Known rows, with every step that occurs
fesag-dubegub-bavo-buzeg: [ 0.48  0.56  0.07  0.15 -0.01  1.27  0.01 -1.37  0.04 -2.48  0.61 -1.72
  1.26 -1.15  1.88  0.71 -0.32  0.96 -0.54  1.50 -0.41 -1.74 -0.21 -1.07
  0.72 -0.64 -0.62  1.83  2.35  1.76  0.50 -0.50 -0.42 -0.48  2.61 -0.97
 -1.11  1.13 -0.58  0.42 -3.08]
razu-buzeg-pesu-duza-bavo-faba-fesag-dubegub: [ 1.56  0.68  0.61 -0.44 -1.20 -0.20  4.66 -1.48 -1.23  1.11 -0.98 -0.47
 -0.80  2.31  0.25 -0.53  3.03 -2.19 -0.48  1.75  0.48 -2.15  2.24 -0.29
 -2.27  0.58 -0.65 -1.82  1.92  0.62  0.19 -0.37  1.99  0.46  3.26 -4.42
  1.98  2.94 -1.04  2.94  0.03]
fesag-razu-faba-duza-bavo-buzeg: [ 1.51 -0.31  1.48  0.88  0.22 -1.72  1.29 -1.72 -0.63  0.29  1.26 -2.41
  2.10 -1.07 -0.42  1.33 -0.47  2.08 -0.17 -0.06  2.71 -3.98  0.67 -1.35
  0.24  1.62  1.54 -0.54  3.10  1.38  1.23  0.25  1.93 -0.49  1.31 -0.10
 -0.63  3.95 -1.12  2.27 -4.08]
pesu-razu-faba-fesag: [-0.62 -1.26 -0.70 -0.35 -0.55 -0.65  2.69 -2.14 -0.68  0.72 -0.81  1.50
  0.59 -2.25  0.28 -0.34 -0.43 -0.45 -1.01 -0.08  0.18 -1.37  3.75 -2.01
 -2.08  0.09  1.30  0.20  1.59 -0.21 -0.65  2.48  1.08 -1.46  1.14 -1.85
 -0.15  1.61 -0.84  1.30  0.14]
buzeg-pesu-razu-faba-duza-bavo-dubegub-fesag: [ 0.24 -2.35  2.05 -3.12 -1.70 -0.42  3.23 -0.97 -1.72  1.93 -2.87 -0.81
  0.79 -0.54  1.10 -0.80  3.21 -2.57 -0.78  1.63  2.70 -3.71  3.98 -1.52
 -2.73 -0.62  2.42  0.09  1.73  0.22 -2.18 -1.65  3.22 -0.54  1.27 -1.88
  1.13  4.40 -1.69  5.37  1.48]
duza-razu-faba-fesag-dubegub-buzeg: [-1.82  0.68 -2.84  1.25  0.11  1.59  1.23 -2.78 -3.44 -3.05 -0.61  0.16
  0.62 -1.45 -0.45 -0.73 -2.28 -1.16 -0.35  0.98 -0.91 -2.39  3.16 -1.12
 -3.56  0.39  0.31 -0.48  3.10  3.17  1.67  0.81  1.25  0.81  4.00 -3.06
 -0.45  0.38 -1.64  3.77 -1.42]
duza-buzeg-pesu-razu-fesag-faba-dubegub-bavo: [-1.98 -0.39 -0.38 -1.61  0.87 -1.38  3.27 -2.44 -1.03  0.39  0.73 -0.89
 -0.35 -0.77  1.22 -0.88  0.01  0.46 -0.51 -1.03  0.19 -0.46  1.47 -2.33
  1.74  1.06  2.87  1.07  0.88  0.18 -0.55  0.77  0.49  0.05  1.20 -4.80
  0.03  2.47 -2.91  2.76 -0.78]
buzeg-pesu-duza-razu-faba-fesag: [-0.39 -0.40 -0.29 -0.93 -0.15 -1.50  2.41 -0.91 -0.70  0.58 -0.31  1.58
 -0.56 -2.04  0.47 -0.18  0.80 -1.80 -1.19 -0.90  1.54 -2.46  3.62 -1.67
 -4.34  1.17  1.15 -0.73  1.27  1.41 -1.09  1.49  1.42 -1.55  1.17 -2.42
  0.84  1.66 -0.21  1.98 -0.55]
razu-fesag-dubegub-faba: [-1.61  1.54 -3.02  1.78 -0.16  1.76  3.06 -1.06 -2.53 -1.53  0.77 -2.38
 -0.07 -0.15  0.17  1.83 -3.76 -2.00  0.37 -0.21  0.96 -1.16  1.85  1.16
 -1.08 -0.21  0.68 -1.68  2.01  2.58 -1.14  0.34  0.27 -0.33  2.90 -2.22
  0.13  2.04 -2.64  1.34 -0.10]
fesag-dubegub-bavo-faba-duza-buzeg-pesu-razu: [ 1.25  0.76  2.10 -1.40  0.32 -0.01  2.44 -2.17 -0.03  0.49 -0.62  1.06
 -0.43 -0.07 -0.44 -1.06  3.04 -1.72 -1.14  2.64  1.03 -3.68  1.01 -1.48
 -0.38 -0.99  1.46  1.58  2.83  0.48  1.31 -0.20  1.43  0.35  1.28 -5.04
 -1.30  2.39 -2.46  3.57 -2.07]
razu-duza-fesag-dubegub-bavo: [-1.68  2.21 -2.61  0.03  1.89  0.33  0.08 -0.76 -0.81 -2.05 -0.70 -2.56
 -0.74 -2.16  2.07  0.04 -0.80 -0.70 -0.02  1.85 -1.10  0.73  1.56 -1.89
 -1.15 -0.25 -0.50  0.98  1.53  1.63  1.32 -0.67 -1.25  1.52  2.99 -1.58
  0.97  1.60 -0.90  0.22 -1.30]
duza-razu-fesag-dubegub-bavo-pesu: [ 1.23  1.03  1.08 -1.84  2.30 -0.29  0.59 -1.15 -2.40 -1.81 -0.21 -1.97
 -0.81 -1.85  0.37 -0.87 -1.41  0.51 -0.75 -0.03  2.14 -1.07  3.58 -1.13
 -1.42  0.23  3.65  0.11  2.14  2.65  0.85 -2.85 -0.79  0.99  2.99 -2.51
  0.57  1.97 -2.84 -0.10 -1.53]
duza-fesag-faba-razu-buzeg: [ 0.36  0.76 -1.46 -1.31  2.93  2.19  2.82 -3.02 -1.56  0.91 -3.34 -1.97
  1.28 -0.51  1.58  2.05 -0.69  0.19  1.00  0.38 -1.30  1.44  4.98 -0.11
  1.63  2.64 -0.16 -0.54  1.61 -0.26  0.81 -0.58  0.89 -0.69  1.04 -0.78
  2.47  1.07  1.07 -0.10 -1.11]
dubegub-buzeg-pesu-duza-razu-fesag: [-0.04  1.73 -0.56 -1.91 -1.06  1.41  1.59  0.37 -1.18 -0.76 -0.35 -1.32
 -0.87 -1.73  0.76  0.57 -1.34 -3.01 -1.49 -0.47  3.40 -2.74  2.58 -1.02
 -3.94  2.28  1.61  0.30  2.56  1.62 -0.74  0.04  0.27 -0.35  0.23 -2.34
  1.99  3.24 -1.66  0.89 -0.24]
dubegub-bavo-faba-fesag: [-0.28  0.18  2.15  1.19 -1.62 -1.17  1.33 -1.27 -0.43 -1.03  0.16 -0.34
  0.57 -0.92  0.73 -0.58 -0.04  0.05 -0.51  0.38 -1.28 -2.23  1.83 -2.68
 -0.96  0.87  1.14  0.36  1.64  2.46 -0.88  0.38  0.85 -1.14  1.93 -1.30
 -0.19  0.63  0.11  2.55 -2.12]
dubegub-buzeg-pesu-duza-bavo-faba: [ 1.48  0.00  3.61 -0.97 -3.61  0.76  2.24 -1.31  0.98  0.62 -1.29 -1.47
 -0.45  1.27  1.65  0.56  1.97 -2.21 -1.51  2.86  0.16 -6.29  1.42 -1.62
 -0.32  1.37  1.17 -0.25  2.90  1.42 -0.38 -1.14  2.69 -0.30  1.60 -0.94
  1.92  3.98 -1.43  3.58  0.16]
razu-buzeg-pesu-duza-bavo-dubegub: [ 2.06 -1.77  2.13 -3.85 -1.84 -0.66  2.46  0.03  0.14  2.18 -2.87 -3.19
 -0.23  1.15  3.37  0.46  3.02 -1.22 -1.49  1.78  2.17 -1.96  3.67 -0.34
 -0.90  0.61  0.40 -1.35  1.17 -1.35 -1.19 -1.96  2.71  0.65  1.19 -1.06
  3.68  4.90 -0.63  1.23  2.17]
faba-fesag-razu-duza-bavo-dubegub: [-0.34 -1.80  0.30 -0.42 -0.88 -5.37  2.40 -0.22 -2.00  0.69 -1.14 -3.64
  1.97  0.69  0.98 -0.71  0.66  1.49 -0.28  1.62  2.58 -0.38  3.38 -2.49
 -2.31  2.35  0.26 -2.84  2.41  0.29  1.12 -0.04  2.03  1.74  1.93 -0.99
  1.77  3.20 -0.77  2.14  0.06]
razu-faba-fesag-dubegub-pesu: [-1.91 -0.34 -1.81  0.96  0.06  0.70  3.10 -2.17 -2.05 -0.84  0.46 -0.13
  0.59 -2.20 -0.74  1.16 -1.48 -0.62  0.43 -0.86 -1.17 -1.80  2.41 -0.09
 -2.25 -0.42  0.22 -0.75  0.19  2.42  0.21  1.25  0.28  0.50  4.35 -3.12
 -1.08 -0.72 -1.70  2.22  1.12]
faba-fesag-dubegub-bavo-pesu-razu: [ 0.83 -0.50  1.42 -2.07 -0.78 -0.60  1.28 -3.22 -0.53 -1.29 -1.47  0.77
 -0.92 -0.90  0.57 -2.07  0.85  0.32 -1.40  2.62  0.62 -1.10  3.49 -2.16
 -0.36 -1.25  2.35  1.09  1.71  0.05  0.18 -0.33 -0.43  0.26  3.02 -4.38
 -0.29  1.29 -2.50  1.67  0.47]
fesag-dubegub-faba-duza-razu-buzeg: [ 1.38  4.18 -2.66  0.57  1.81  2.04  1.63 -0.62 -2.51 -2.00  0.36 -2.22
 -1.36 -0.22 -1.18  0.37 -2.49 -3.36 -1.15  0.20  2.68 -2.05  1.91  1.09
 -0.51  0.14  0.86 -1.31  2.22  2.29  0.55 -0.36  1.08  0.77  1.54 -3.56
  0.12  1.27 -0.96  1.22 -2.61]
bavo-faba-razu-fesag-dubegub-pesu-duza: [ 0.97  2.57  1.04 -1.28 -0.90  1.83  4.72 -2.08 -0.08 -0.94  1.01 -2.74
  1.91  0.56 -0.86  3.90  0.24 -2.51  0.10 -0.13 -0.25 -3.55  3.46  0.16
 -1.47  2.12  0.04 -0.96  1.14  1.44 -0.32  0.60 -1.26 -1.91  2.60 -2.62
  1.01  1.68 -1.73 -0.61  1.24]
bavo-buzeg-pesu-duza-razu-fesag-dubegub-faba: [ 0.34  2.61 -1.12 -0.47 -0.23  1.58  3.08 -0.27 -1.85 -1.06  1.01 -2.19
 -0.13  0.39  0.29  1.26 -2.04 -2.93 -1.02  0.02  3.56 -3.92  1.28  1.14
 -1.86  0.57  0.93 -0.94  3.14  2.31 -1.48 -0.17  0.14 -2.25  1.98 -3.22
  0.42  2.48 -2.15  1.31 -1.90]
razu-buzeg-pesu-duza: [ 2.38  0.99 -0.43 -1.60 -1.17  1.91  2.74 -0.39  1.62  1.05 -1.55 -0.10
 -2.29 -0.27  2.72  2.21  1.83 -3.59 -0.60  0.64  1.36 -1.38  1.69 -0.13
 -1.31  0.65 -0.82 -0.48  0.80 -0.51 -2.66  0.16  1.51 -0.63 -0.62 -1.80
  2.49  2.76  0.32 -0.69  1.36]
buzeg-pesu-razu-duza-bavo: [ 1.20 -1.35 -0.36 -1.37 -0.85 -2.75  3.40  0.68  1.17  2.45 -1.84 -0.49
 -1.14 -1.00  1.04 -1.45  2.32 -1.95 -2.77  2.66  3.22 -2.12  1.00 -2.69
 -0.99  0.62  0.64 -0.05  2.31 -0.86  1.16  0.63  1.92  2.37  0.02 -2.94
  0.75  4.66 -2.00  1.38  0.69]
faba-duza-bavo-buzeg-pesu: [ 1.45 -2.14  1.23  0.36 -1.85 -2.09  1.76  0.26  1.06  1.74 -0.42  0.91
  0.12 -0.95  1.08 -0.89  2.28 -0.20 -1.08  0.77  3.43 -2.80 -0.68 -1.14
 -1.10  0.15  0.26  0.70  1.88  1.22  0.36 -0.60  2.86  0.83  1.06 -1.85
 -1.44  4.32 -0.91  4.86 -2.53]
razu-fesag-faba-dubegub-buzeg: [-2.26  0.62 -3.05  1.60 -1.19  0.82  2.28 -2.96 -1.99 -2.31  1.07 -1.14
  0.43  0.08  1.57  0.39 -3.45 -0.75  1.10 -0.99 -0.84 -0.26  1.98 -1.16
  0.10  2.00  1.19 -0.81  1.33  1.96 -0.48  0.98  1.00  0.06  2.43 -1.97
  0.54  1.59 -2.55  3.33  0.21]
dubegub-buzeg-pesu-duza-razu-fesag-faba: [-0.64  1.35 -0.64 -1.96  0.36  1.87  1.48 -2.07 -2.21 -0.64 -0.45 -1.56
 -0.23 -0.53  1.86  0.69 -1.52 -2.41 -0.04 -0.32  2.73 -1.28  3.52 -0.80
 -2.44  2.86  2.22 -0.46  1.88  1.10 -0.36  0.13 -0.45 -1.01  1.26 -3.00
  3.73  1.78 -2.53  0.91  0.24]
dubegub-bavo-buzeg-pesu-duza-fesag-razu-faba: [ 0.53  0.94  2.14 -1.68  1.62  1.15  0.87 -2.79 -0.79 -0.23 -0.94 -2.08
 -0.24 -2.56  2.44  3.30  0.09  1.60  0.97  0.25 -0.56 -4.39  2.46 -1.45
 -0.79  2.04  1.75  0.11  2.91  1.02 -1.14 -0.51  1.02 -3.01  0.75 -0.04
  1.87  1.90 -0.05 -0.30 -2.92]
duza-razu-faba-dubegub: [-0.61  0.17 -1.56 -0.21  1.44 -2.14  2.16 -0.72 -0.75 -1.33  1.69  0.56
  0.02 -1.68 -0.12  0.07 -1.38  0.35 -1.03 -1.48 -0.42 -2.73  2.49 -1.31
 -0.45  1.13  1.65 -1.06  1.31  2.11  1.22  0.51  2.37 -0.41  1.41  0.01
 -1.64  1.25 -0.81  1.03 -1.54]
buzeg-pesu-duza-fesag: [-1.42  0.26  0.08 -2.76 -1.40  0.72  0.38 -0.23  1.26  1.14 -2.19  0.14
 -1.44 -1.37  2.91  0.97  1.19 -1.19 -0.24  1.59  0.60 -0.80  2.45 -0.54
 -1.62  0.42 -0.37  1.21  0.75 -0.33 -0.63 -0.79  0.49 -0.88  1.12  0.42
  2.17  2.49  0.52  1.41  1.23]
buzeg-pesu-razu-fesag-faba-dubegub-bavo: [-1.04 -0.47 -0.34 -1.40  0.20 -1.01  3.13 -2.65 -0.88 -1.13  0.65  0.12
 -1.40 -1.06  1.97 -0.58  0.58 -0.07 -0.24 -0.63 -0.14 -0.61  1.95 -2.26
  0.24  1.27  2.69  0.17  0.12  0.26 -0.81  0.91  0.43 -0.34  1.42 -5.12
  0.57  2.00 -3.32  1.70  0.00]

Rows
[-0.73  0.97 -0.93 -0.82  1.03  0.19  2.48 -1.48 -1.38 -0.30  0.29 -0.67
 -0.56 -1.73 -0.42 -0.67  0.89 -1.55 -0.66  0.09  2.14 -0.54  1.18 -1.37
 -2.19 -0.76  1.56  1.62  1.75  0.93  0.51  0.42 -0.38  1.47  1.91 -6.26
 -0.67  3.84 -3.50  2.88 -1.63]  faba-duza-buzeg-pesu-razu-fesag-dubegub-bavo
[ 0.68  0.64 -3.19  0.64 -0.41 -1.03  3.97 -2.41  0.34 -0.49 -0.73  1.46
 -1.52  0.04  2.17 -0.92  0.36 -3.65 -0.47  1.95  0.75 -1.46  1.27 -2.61
 -0.87  1.48  0.29 -0.98  2.13 -0.07 -0.27  2.02  1.83  0.40  0.07 -4.47
  0.26  1.62 -2.58  2.27  0.71]  fesag-faba-dubegub-buzeg-pesu-razu-duza
[ 0.64  0.54  1.22 -1.43  1.17  0.77  0.42 -1.85 -0.03  0.82 -1.34  0.53
 -0.71 -3.90  1.86 -0.41  0.66 -0.44 -0.67  0.26  1.03 -3.25  2.21 -1.75
 -1.31 -0.39  2.50  2.66  2.11  0.29 -0.42 -0.44  0.97 -1.97  0.85 -1.82
 -0.40  3.33 -0.98  2.85 -3.44]  dubegub-bavo-buzeg-pesu-razu-faba-duza-fesag
[-0.80 -0.99  0.08 -0.96  0.65 -1.20  3.17 -2.11  0.41  0.30  0.16  0.44
 -1.01 -2.20  0.96 -0.27  0.94  0.16 -1.49 -0.47 -1.65 -3.44  1.22 -2.65
  1.36 -0.37  2.40  1.16  1.43  0.89 -0.88  0.89  2.51 -0.15  0.81 -3.37
 -1.96  2.69 -1.81  2.94 -1.41]  duza-buzeg-pesu-razu-faba-dubegub-bavo
[-0.93  0.11 -2.58  1.47  0.48  2.30  1.56 -2.85 -2.11 -1.01 -2.04  2.03
 -1.68 -2.08  1.43  0.21  0.08 -2.43  1.55  1.21 -0.85 -2.31  2.48 -0.14
 -4.45 -0.48  0.18 -0.31  2.19  2.65  0.67 -0.75  2.71  0.98  3.33 -3.28
 -0.28  2.28 -2.26  5.59 -1.00]  razu-faba-duza-fesag-dubegub-buzeg-pesu
[-1.12  0.90 -1.44 -1.81  0.39 -2.03  3.28 -1.29 -1.04 -0.48  1.99 -0.01
 -0.61  0.65  1.10 -0.04 -0.05 -1.18  0.05 -1.77  2.17 -0.22  2.73 -0.81
 -1.34  2.71  1.65 -1.56  0.14  0.59 -0.15  0.73  0.33 -1.10  1.47 -3.12
  1.66  1.97 -2.27  1.18  0.48]  buzeg-pesu-duza-razu-fesag-faba-dubegub
[ 3.63  2.73  1.14 -0.47  2.60  1.08  2.40 -0.70 -1.93 -1.12 -0.74  0.18
 -2.43 -0.65 -0.05 -0.57  2.19 -2.86 -0.65  0.82  1.36 -3.51  1.60 -0.46
 -2.55  0.68  1.35 -0.78  2.48  2.66  1.07 -1.96  2.32  1.02  1.15 -5.04
  0.28  1.22 -1.18  1.65 -3.76]  fesag-dubegub-bavo-faba-duza-razu-buzeg-pesu
[-1.09  0.35 -0.67 -0.80  0.49 -1.67  3.12 -2.61 -0.59 -0.44  0.47  0.51
 -1.38 -0.61  1.11  2.47  0.56  0.91  1.46 -0.48 -1.37 -2.81  2.77 -0.88
 -1.27  2.17  0.84 -2.15  1.21  0.75 -0.29  0.52  2.68 -1.55  1.42 -0.65
  0.52  1.87 -0.71  1.60 -0.10]  buzeg-pesu-duza-fesag-razu-faba-dubegub
[ 0.36 -1.11 -0.61  0.01 -0.92  0.52  2.73 -3.10 -1.26 -0.21 -1.18  0.66
 -1.05 -0.98 -0.20 -0.97  1.88 -2.13 -1.20  2.28  1.28 -4.23  2.17 -1.30
 -2.62 -0.74  1.66 -0.22  2.33  1.00  1.75  0.50  2.78  2.20  3.21 -5.43
 -0.23  5.00 -4.27  5.59 -0.19]  fesag-dubegub-buzeg-pesu-razu-faba-duza-bavo
[-1.33 -1.65 -1.93 -0.31  1.09 -0.64  4.19 -2.54 -2.00  1.73 -1.25  2.31
  0.53 -0.80 -0.58 -1.04  1.29 -0.60 -0.13  0.76  0.08 -0.87  2.84 -0.70
 -2.67 -1.04  0.06 -0.10  2.36  0.22  0.98  1.44  1.93  0.32  2.84 -4.51
 -1.14  1.65 -1.81  3.62 -0.30]  duza-buzeg-pesu-razu-faba-fesag-dubegub
[-0.09 -0.68  2.46  0.34 -4.62 -0.89  2.85 -1.54  0.03  0.73 -1.17 -0.15
 -0.13  1.12  0.82 -1.07  1.72 -1.89 -1.30  1.99  0.22 -4.59  1.78 -2.34
 -2.04  1.47  0.75 -0.38  2.43  1.79 -1.06  0.30  2.57 -0.33  2.41 -2.79
  1.21  3.35 -0.86  5.90 -0.07]  dubegub-buzeg-pesu-duza-bavo-faba-fesag
[-1.83  1.68 -0.12 -0.94 -0.20 -0.59  3.01 -2.27  0.24  0.34  2.25 -3.35
  1.26 -0.42 -1.12  3.74 -1.89  0.54 -0.05 -1.60 -0.38 -4.07  1.33 -0.84
  2.55  1.70  1.24 -0.49  1.18  1.12 -0.87  1.61  0.72 -1.03  1.24 -0.60
 -0.45  1.18 -0.67  1.04  0.46]  fesag-razu-faba-dubegub-pesu-duza-buzeg
[-0.20 -0.73 -1.84 -0.26 -1.29 -2.30  3.98 -2.07 -0.06  0.59 -0.92 -0.61
 -1.12  0.68  1.50 -2.12  1.02 -2.05 -1.74  2.59  1.29 -2.36  1.05 -3.04
  0.58  1.54  1.17 -0.86  2.12 -0.18  1.12  1.20  2.37  2.18  1.50 -4.73
  0.84  3.89 -3.35  4.15  0.88]  fesag-faba-dubegub-buzeg-pesu-razu-duza-bavo
[ 1.08  1.54  1.61 -3.49 -1.18  1.66  2.63 -1.07 -2.30  0.16 -2.33 -6.11
  0.77  1.73  0.97  2.71  0.75 -0.76  0.06  1.90  1.96 -2.33  3.37 -0.48
  0.55  2.21  0.50 -1.57  2.58 -0.34 -2.14 -1.86  1.67 -0.31  0.40 -0.09
  4.39  2.86  0.80  0.12  1.26]  pesu-duza-bavo-dubegub-fesag-razu-buzeg
[ 0.90  2.21 -0.83 -1.33 -1.77  1.22  4.38 -1.27 -0.21 -0.62 -0.54 -0.76
 -2.05  1.34  0.88  2.89  1.87 -2.96  0.89  0.48  0.74 -2.28  0.99 -0.58
 -0.70  2.05 -0.68 -1.65  1.31  0.60 -3.60  0.10  2.36 -1.16 -0.60 -2.49
  1.70  1.61  0.73  1.37  1.21]  faba-dubegub-fesag-razu-buzeg-pesu-duza
[-0.93  0.76 -1.88 -0.14 -2.45  0.97  3.20 -2.74 -0.12 -1.02  0.64 -0.07
 -1.21  0.74  2.71  1.32 -0.22 -3.12  0.83 -0.54  0.44 -1.29  2.00 -0.98
 -1.80  2.05  0.60 -1.13  0.59  0.83 -2.47  1.23  0.82 -1.18  1.54 -3.51
  2.23  2.85 -2.59  2.87  1.88]  razu-fesag-faba-dubegub-buzeg-pesu-duza
[ 2.07 -1.30  2.81 -3.81 -1.19 -1.10  2.59 -0.99 -1.04  1.34 -2.61 -3.87
 -0.14  1.67  2.37  1.59  2.95  0.45 -0.47  2.28  2.28 -2.65  3.77 -0.35
 -0.91  2.03  0.61 -2.57  2.00 -1.16 -0.37 -1.80  2.99  0.75  0.97 -1.45
  3.97  3.99 -0.71  0.53  1.49]  fesag-razu-buzeg-pesu-duza-bavo-dubegub
[ 1.85  0.07  2.38 -0.59 -2.40 -1.17  4.22 -0.50 -0.07  2.60 -1.30 -0.79
 -0.73  1.29  0.70 -0.67  2.49 -1.98 -1.32  0.69  1.16 -3.12  2.18 -1.44
 -1.33  1.59  0.68 -1.14  1.86  0.46 -1.45 -0.20  2.62 -0.50  1.25 -2.76
  2.17  3.61  0.16  3.16 -0.35]  razu-buzeg-pesu-duza-bavo-faba-fesag
[ 1.03 -1.72 -0.24  0.12  0.05 -1.34  5.00 -1.06 -0.25  2.31 -2.26 -0.89
  2.32  0.36  1.44  0.21  2.56 -1.76  0.07  1.39  2.10 -1.95  1.08 -2.30
 -0.25  2.32 -0.41 -0.19  2.94  1.55 -1.25 -0.59  2.27 -0.74  0.51 -2.11
  0.34  3.11  0.08  4.18 -1.94]  dubegub-fesag-faba-razu-duza-bavo-buzeg-pesu
[ 0.43  3.66 -1.37 -2.34  0.19  2.06  2.32 -0.51 -1.65 -1.16  0.03 -2.70
 -0.66 -0.55 -1.05  0.58 -1.05 -2.65 -1.90 -0.13  1.82 -1.68  2.60  0.26
 -1.18  0.97 -0.08 -0.22  0.91  0.79  0.23  0.50 -0.82  0.45  2.22 -3.94
  1.63 -0.03  0.07 -0.45  0.40]  faba-fesag-dubegub-pesu-duza-razu-buzeg
